Below is a small trained network, with its code and all its weights. Each question gives an input and a target symbol and asks what happens when units are switched off, that is, made to give their printed mean instead of their output.

import numpy as np


def w(rows, s, z=0):
    codes = np.array(rows[::2]) - 128.0
    scale = np.full(codes.shape[1], s)
    scale[-1] = z or s
    return codes * scale


def norm(h):
    return h / np.sqrt((h * h).mean(-1, keepdims=True) + 1e-5)


def f(y):
    return np.maximum(y, 0)


def softmax(a):
    e = np.exp(a - a.max(-1, keepdims=True))
    return e / e.sum(-1, keepdims=True)


def log_softmax(a):
    a = a - a.max(-1, keepdims=True)
    return a - np.log(np.exp(a).sum(-1, keepdims=True))


def net(x, mask):
    ids = ['αβεζηθλμξπτω'.index(c) for c in x.split()]
    T = len(ids)
    res = E[ids] + P[:T]
    q, k, v = (norm(res) @ M[0].T for M in (Q, K, V))
    z = softmax(np.where(np.tri(T) > 0, q @ k.T / 3**0.5, -1e9)) @ v
    res = res + np.where(mask[0], z, O[0][:, -1]) @ O[0][:, :-1]
    y = f(norm(res) @ A[0][:, :-1].T + A[0][:, -1])
    res = res + np.where(mask[1:9], y, B[0][:, -1]) @ B[0][:, :-1]
    return log_softmax(norm(res)[-1] @ U[:, :-1].T + U[:, -1])


Q, K, V, O, A, B = {}, {}, {}, {}, {}, {}
E = w([
[135,102,127,120],'α',
[132,179,178,254],'β',
[147,155,154,138],'ε',
[149,106,124,123],'ζ',
[148,104,122,122],'η',
[139,102,134,124],'θ',
[149,155,160,148],'λ',
[144,95,121,123],'μ',
[70,45,28,42],'ξ',
[149,104,129,122],'π',
[140,135,71,153],'τ',
[15,159,186,28],'ω',
],0.0079)
P = w([
[96,234,164,109],'0',
[45,37,132,253],'1',
[43,37,145,247],'2',
[53,46,146,247],'3',
[50,36,149,242],'4',
[57,44,144,242],'5',
[70,59,142,228],'6',
[61,53,139,222],'7',
[73,54,135,216],'8',
[74,64,153,208],'9',
],0.0016)
Q[0] = w([
[178,23,120,172],'H1',
[205,2,195,124],'H1',
[193,4,194,100],'H1',
],0.0066)
K[0] = w([
[170,169,73,38],'H1',
[255,232,137,34],'H1',
[240,216,105,36],'H1',
],0.007)
V[0] = w([
[145,90,37,35],'H1',
[137,131,73,178],'H1',
[254,149,134,139],'H1',
],0.0047)
O[0] = w([
[2,148,7,85,66],'H1',
[121,154,35,253,186],'H1',
[214,204,87,64,253],'H1',
],0.0045,0.00069)
A[0] = w([
[122,62,97,94,4],'N1',
[152,164,1,205,3],'N2',
[61,84,107,62,95],'N3',
[150,125,151,249,53],'N4',
[174,132,189,248,87],'N5',
[188,202,46,226,111],'N6',
[156,141,15,202,15],'N7',
[82,244,16,109,57],'N8',
],0.0056,0.0042)
B[0] = w([
[74,163,132,228,135],'N1',
[229,25,86,156,212],'N2',
[146,205,155,132,178],'N3',
[68,220,203,86,206],'N4',
[58,224,90,165,228],'N5',
[187,5,118,196,252],'N6',
[247,42,94,163,208],'N7',
[128,140,112,253,161],'N8',
],0.0054,0.004)
U = w([
[4,184,216,23,198],'α',
[93,221,181,233,112],'β',
[206,148,197,136,3],'ε',
[197,214,40,101,21],'ζ',
[181,225,48,127,37],'η',
[192,60,213,34,66],'θ',
[236,203,236,162,93],'λ',
[105,237,76,174,52],'μ',
[7,53,41,83,153],'ξ',
[213,179,114,1,238],'π',
[236,2,43,237,129],'τ',
[63,36,214,159,13],'ω',
],0.0068,0.0035)

Each question gives the input, a string of symbols that net reads in full, and the target symbol t.
The units are the heads (3 rows each of Q, K, V and O) and the neurons (one row each of A and B). Each row of codes is followed by its name. A weight is (code - 128) times the scale printed after its matrix; where a second scale follows, it is the last column's (O, A, B and U).
mask holds one flag per unit, heads first, then neurons. A switched-off unit (its flag False) gives its mean, the last column of its rows in O or B, instead of its output. The means were averaged over made-up inputs and are rounded, as every weight is.
A unit's drop is (log p(t) with every unit on - log p(t) with that unit switched off) / (log p(t) with every unit on - log p(t) with every unit switched off).
The circuit of an input: a set's keep is (log p(t) with only the set's units on - log p(t) with every unit switched off) / (log p(t) with every unit on - log p(t) with every unit switched off). Starting from all 9 units, units are removed one at a time, each time the one whose removal leaves the highest keep (on an exact tie, the one counted first), for as long as the keep stays at least 0.8.
circuit, biggest first: the units of the circuit, biggest drop first
unit that matters most: the unit with the biggest drop
top k neurons: the k neurons with the biggest drops, biggest first
drop when u is switched off: that unit's drop, to one decimal
input ξ η α β τ τ ε τ π α, target ξ: circuit, biggest first : H1, N6, N7
input π α τ θ ω π β τ μ, target π: circuit, biggest first : H1, N6
input θ θ τ θ α τ μ π ζ ζ, target θ: circuit, biggest first : H1, N6, N5
input α τ τ λ τ ω τ λ τ η, target α: circuit, biggest first : N6, H1, N2
input λ ξ π π ω ζ π τ μ, target λ: circuit, biggest first : H1, N6, N2
input λ τ ζ η λ β β π π, target λ: circuit, biggest first : H1, N6
input π θ π ω π ζ, target π: circuit, biggest first : H1, N6
input θ τ ε λ λ τ λ α, target θ: top neuron : N6
input ξ τ τ λ θ, target ξ: circuit, biggest first : H1, N6
input π ζ η τ η λ, target β: top 2 neurons : N5, N6
input θ τ τ ω θ, target θ: top 3 neurons : N5, N6, N4
input ξ θ λ ω θ, target ξ: top 2 neurons : N4, N6
input ω τ π ξ α η α, target ω: top 2 neurons : N5, N4
input π μ α τ α, target π: top 3 neurons : N6, N5, N4
input ω τ β τ λ τ β ε, target β: unit that matters most : N5
input τ ζ τ π τ λ τ ξ ε, target β: drop when N6 is switched off : 0.1
input β λ λ τ λ β π τ π, target β: drop when N5 is switched off : 0.3
input θ λ η π μ, target θ: drop when N6 is switched off : 0.2
